Below are the code and all the weights of a small trained network. Each question names an input and a target symbol and asks about switching units off, where a switched-off unit gives its printed mean instead of its output.

import numpy as np


def w(rows, s, z=0):
    codes = np.array(rows[::2]) - 128.0
    scale = np.full(codes.shape[1], s)
    scale[-1] = z or s
    return codes * scale


def f(y):
    return y / 2 * (1 + np.tanh(0.7978845608 * (y + 0.044715 * y**3)))


def softmax(a):
    e = np.exp(a - a.max(-1, keepdims=True))
    return e / e.sum(-1, keepdims=True)


def log_softmax(a):
    a = a - a.max(-1, keepdims=True)
    return a - np.log(np.exp(a).sum(-1, keepdims=True))


def net(x, mask):
    ids = ['ΔΘΞΠΣΨαβγζηλμω'.index(c) for c in x.split()]
    T = len(ids)
    res = E[ids] + P[:T]
    u = 0
    for l in range(2):
        r = res
        for j in range(2):
            rows = slice(2 * j, 2 * j + 2)
            q, k, v = (r @ M[l][rows].T for M in (Q, K, V))
            z = softmax(np.where(np.tri(T) > 0, q @ k.T / 2**0.5, -1e9)) @ v
            o = O[l][rows]
            res = res + np.where(mask[u + j], z, o[:, -1]) @ o[:, :-1]
        u += 2
        y = f(res @ A[l][:, :-1].T + A[l][:, -1])
        res = res + np.where(mask[u : u + 4], y, B[l][:, -1]) @ B[l][:, :-1]
        u += 4
    return log_softmax(res[-1] @ U[:, :-1].T + U[:, -1])


Q, K, V, O, A, B = {}, {}, {}, {}, {}, {}
E = w([
[110,194,125,113,216,189,194,174,174,178],'Δ',
[143,57,160,101,2,161,60,144,117,180],'Θ',
[102,156,122,203,105,109,58,149,130,137],'Ξ',
[118,117,130,163,241,100,90,42,162,81],'Π',
[133,210,67,101,204,117,134,38,181,104],'Σ',
[148,155,60,89,65,117,161,137,177,92],'Ψ',
[128,113,148,148,75,70,123,104,157,29],'α',
[116,65,68,50,91,71,104,69,176,56],'β',
[165,124,164,82,164,127,118,82,241,133],'γ',
[146,133,65,135,169,54,99,156,68,97],'ζ',
[107,60,189,39,158,136,123,72,106,154],'η',
[181,111,146,93,49,176,225,213,119,216],'λ',
[111,172,104,45,166,154,154,155,106,33],'μ',
[68,205,139,136,86,106,133,94,28,144],'ω',
],0.021)
P = w([
[144,122,200,213,35,147,59,137,36,146],'0',
[80,166,194,130,46,83,88,188,148,183],'1',
[72,208,211,96,77,48,125,218,174,189],'2',
[152,206,229,105,79,36,148,194,108,128],'3',
[163,237,215,118,76,36,170,163,100,93],'4',
[77,212,175,156,37,55,255,136,139,78],'5',
],0.006)
Q[0] = w([
[95,49,73,121,168,219,108,33,20,152],'L0H0',
[143,190,225,3,131,116,157,139,112,49],'L0H0',
[73,197,46,195,77,39,131,191,135,181],'L0H1',
[43,164,135,214,120,33,162,185,56,100],'L0H1',
],0.0052)
K[0] = w([
[40,138,59,116,123,253,16,82,154,107],'L0H0',
[86,132,179,32,130,140,116,121,94,47],'L0H0',
[158,124,73,178,83,50,179,176,63,73],'L0H1',
[45,202,37,148,63,48,146,226,106,106],'L0H1',
],0.0055)
V[0] = w([
[154,146,140,120,75,136,218,68,110,159],'L0H0',
[146,172,197,2,136,91,77,127,93,95],'L0H0',
[129,153,117,129,111,174,107,78,152,154],'L0H1',
[128,111,44,122,110,143,149,123,67,127],'L0H1',
],0.0096)
O[0] = w([
[181,158,172,109,102,79,143,163,178,187,174],'L0H0',
[4,92,85,129,105,146,159,126,168,144,254],'L0H0',
[44,167,178,107,129,212,86,80,176,87,123],'L0H1',
[157,125,118,60,176,120,78,138,117,109,97],'L0H1',
],0.012,0.0079)
A[0] = w([
[127,88,156,146,111,255,216,125,79,180,85],'L0N0',
[169,61,110,222,55,90,134,210,124,197,235],'L0N1',
[134,114,34,88,73,95,83,58,128,162,132],'L0N2',
[172,90,213,136,84,78,133,89,95,1,4],'L0N3',
],0.0054,0.0012)
B[0] = w([
[224,138,85,119,233,72,91,107,110,153,186],'L0N0',
[18,211,123,99,176,138,24,68,128,174,254],'L0N1',
[243,149,214,1,171,107,163,121,163,120,176],'L0N2',
[149,53,124,179,127,32,71,194,147,164,135],'L0N3',
],0.0077,0.0053)
Q[1] = w([
[41,42,214,160,131,149,105,50,134,177],'L1H0',
[49,123,147,130,80,64,129,77,136,166],'L1H0',
[169,1,135,112,120,235,148,183,84,110],'L1H1',
[2,128,80,106,123,85,189,147,151,149],'L1H1',
],0.006)
K[1] = w([
[189,155,105,105,116,65,149,101,119,168],'L1H0',
[52,92,156,140,138,106,195,148,112,168],'L1H0',
[152,132,122,117,141,196,2,160,152,126],'L1H1',
[108,150,178,124,109,107,243,114,71,81],'L1H1',
],0.0074)
V[1] = w([
[132,125,128,169,31,161,200,142,137,108],'L1H0',
[134,154,98,132,116,97,59,159,187,92],'L1H0',
[121,76,149,104,166,180,150,217,194,88],'L1H1',
[173,90,134,130,170,28,75,1,224,200],'L1H1',
],0.0058)
O[1] = w([
[91,127,144,135,112,158,141,141,174,117,102],'L1H0',
[177,154,109,138,64,77,95,128,116,85,112],'L1H0',
[169,69,11,131,133,130,129,77,172,116,1],'L1H1',
[151,120,121,138,92,133,192,82,40,126,98],'L1H1',
],0.012,0.0034)
A[1] = w([
[196,167,134,117,118,202,153,138,183,78,126],'L1N0',
[140,189,95,121,112,153,135,151,101,254,5],'L1N1',
[144,145,119,179,88,79,70,125,143,160,126],'L1N2',
[42,200,121,74,88,138,110,141,150,72,201],'L1N3',
],0.0063,0.0027)
B[1] = w([
[118,155,59,216,138,226,94,184,202,203,136],'L1N0',
[153,48,155,185,143,68,79,78,195,136,188],'L1N1',
[76,96,30,172,170,160,100,122,104,254,159],'L1N2',
[180,99,156,152,145,176,103,151,171,87,250],'L1N3',
],0.0082,0.014)
U = w([
[198,70,120,205,243,202,215,221,107,175,185],'Δ',
[138,59,137,88,110,241,69,109,108,161,78],'Θ',
[79,165,75,190,157,208,85,154,86,161,68],'Ξ',
[144,33,177,220,242,116,118,64,119,53,95],'Π',
[106,254,104,72,190,177,102,26,135,112,89],'Σ',
[182,178,64,116,59,183,131,197,132,138,229],'Ψ',
[112,45,104,231,75,68,170,211,132,117,103],'α',
[167,58,127,108,111,98,132,107,142,71,198],'β',
[139,68,137,246,70,209,202,112,167,141,87],'γ',
[92,158,60,86,172,82,134,160,80,113,255],'ζ',
[38,74,98,85,147,163,214,157,85,194,156],'η',
[151,135,120,131,135,50,156,99,159,172,90],'λ',
[128,28,89,139,192,165,92,157,161,108,86],'μ',
[60,143,213,97,159,109,124,196,137,107,125],'ω',
],0.0053,0.0041)

Each question gives the input, a string of symbols that net reads in full, and the target symbol t.
The units are the heads (2 rows each of Q, K, V and O) and the neurons (one row each of A and B). Each row of codes is followed by its name. A weight is (code - 128) times the scale printed after its matrix; where a second scale follows, it is the last column's (O, A, B and U).
mask holds one flag per unit, layer by layer, with each layer's heads first. A switched-off unit (its flag False) gives its mean, the last column of its rows in O or B, instead of its output. The means were averaged over made-up inputs and are rounded, as every weight is.
A unit's drop is (log p(t) with every unit on - log p(t) with that unit switched off) / (log p(t) with every unit on - log p(t) with every unit switched off).
The circuit of an input: a set's keep is (log p(t) with only the set's units on - log p(t) with every unit switched off) / (log p(t) with every unit on - log p(t) with every unit switched off). Starting from all 12 units, units are removed one at a time, each time the one whose removal leaves the highest keep (on an exact tie, the one counted first), for as long as the keep stays at least 0.8.
units of the circuit, in order: the units of the circuit, biggest drop first
k most important neurons: the k neurons with the biggest drops, biggest first
top k neurons in layer l: the k neurons of layer l with the biggest drops, biggest first
which heads matter: for each layer, one digit per head in row order, 1 if its drop is at least 0.15 and else 0, layers parted by /
input β ω α β μ Ξ, target μ: units of the circuit, in order -> L1H1, L0H0, L0N1
input Δ Θ λ, target λ: top neuron in layer 0 -> L0N1
input Δ α λ λ λ Δ, target λ: 2 most important neurons -> L1N1, L1N3
input λ Δ ω Ψ, target ω: which heads matter -> 00 / 01
input λ λ η Ψ Ξ η, target η: units of the circuit, in order -> L0H0, L1H1, L1N1
input Π Δ α μ γ Ξ, target Ξ: which heads matter -> 01 / 00
input Ξ η γ, target η: which heads matter -> 10 / 11
input Σ γ Δ Σ ω Θ, target ω: units of the circuit, in order -> L1H1, L0N1
input η Π ω γ γ, target ω: which heads matter -> 10 / 01
input ζ μ Θ, target μ: units of the circuit, in order -> L1H1, L0H0
input β η Σ Ψ ζ, target ζ: which heads matter -> 01 / 00
input Ξ Θ α ω λ, target λ: 2 most important neurons -> L1N1, L0N0
input Δ Ξ μ Δ, target μ: which heads matter -> 10 / 01
input β Ψ β, target β: most important neuron -> L0N2
input Σ Θ ω Ξ λ, target ω: units of the circuit, in order -> L0N1, L1H1
input Σ α μ ζ, target μ: 2 most important neurons -> L0N1, L0N3
input Ξ λ μ Θ Θ, target μ: units of the circuit, in order -> L0N1, L1H1, L0H0
input Ψ Ξ Δ ω λ β, target ω: 3 most important neurons -> L0N0, L0N3, L1N1
input μ ω Δ Ξ, target Ξ: units of the circuit, in order -> L1N2, L0N1
input Ξ Π Δ ω Σ, target ω: units of the circuit, in order -> L1H1
input ζ Σ μ Ψ, target μ: top 2 neurons in layer 1 -> L1N3, L1N0
input λ ω μ, target μ: units of the circuit, in order -> L0H0, L1H1, L0N1
input ζ λ Θ γ λ Δ, target λ: 2 most important neurons -> L1N3, L1N1
input Θ η μ γ, target μ: top 2 neurons in layer 0 -> L0N0, L0N1
input Ψ Ξ β, target β: top 2 neurons in layer 0 -> L0N2, L0N1
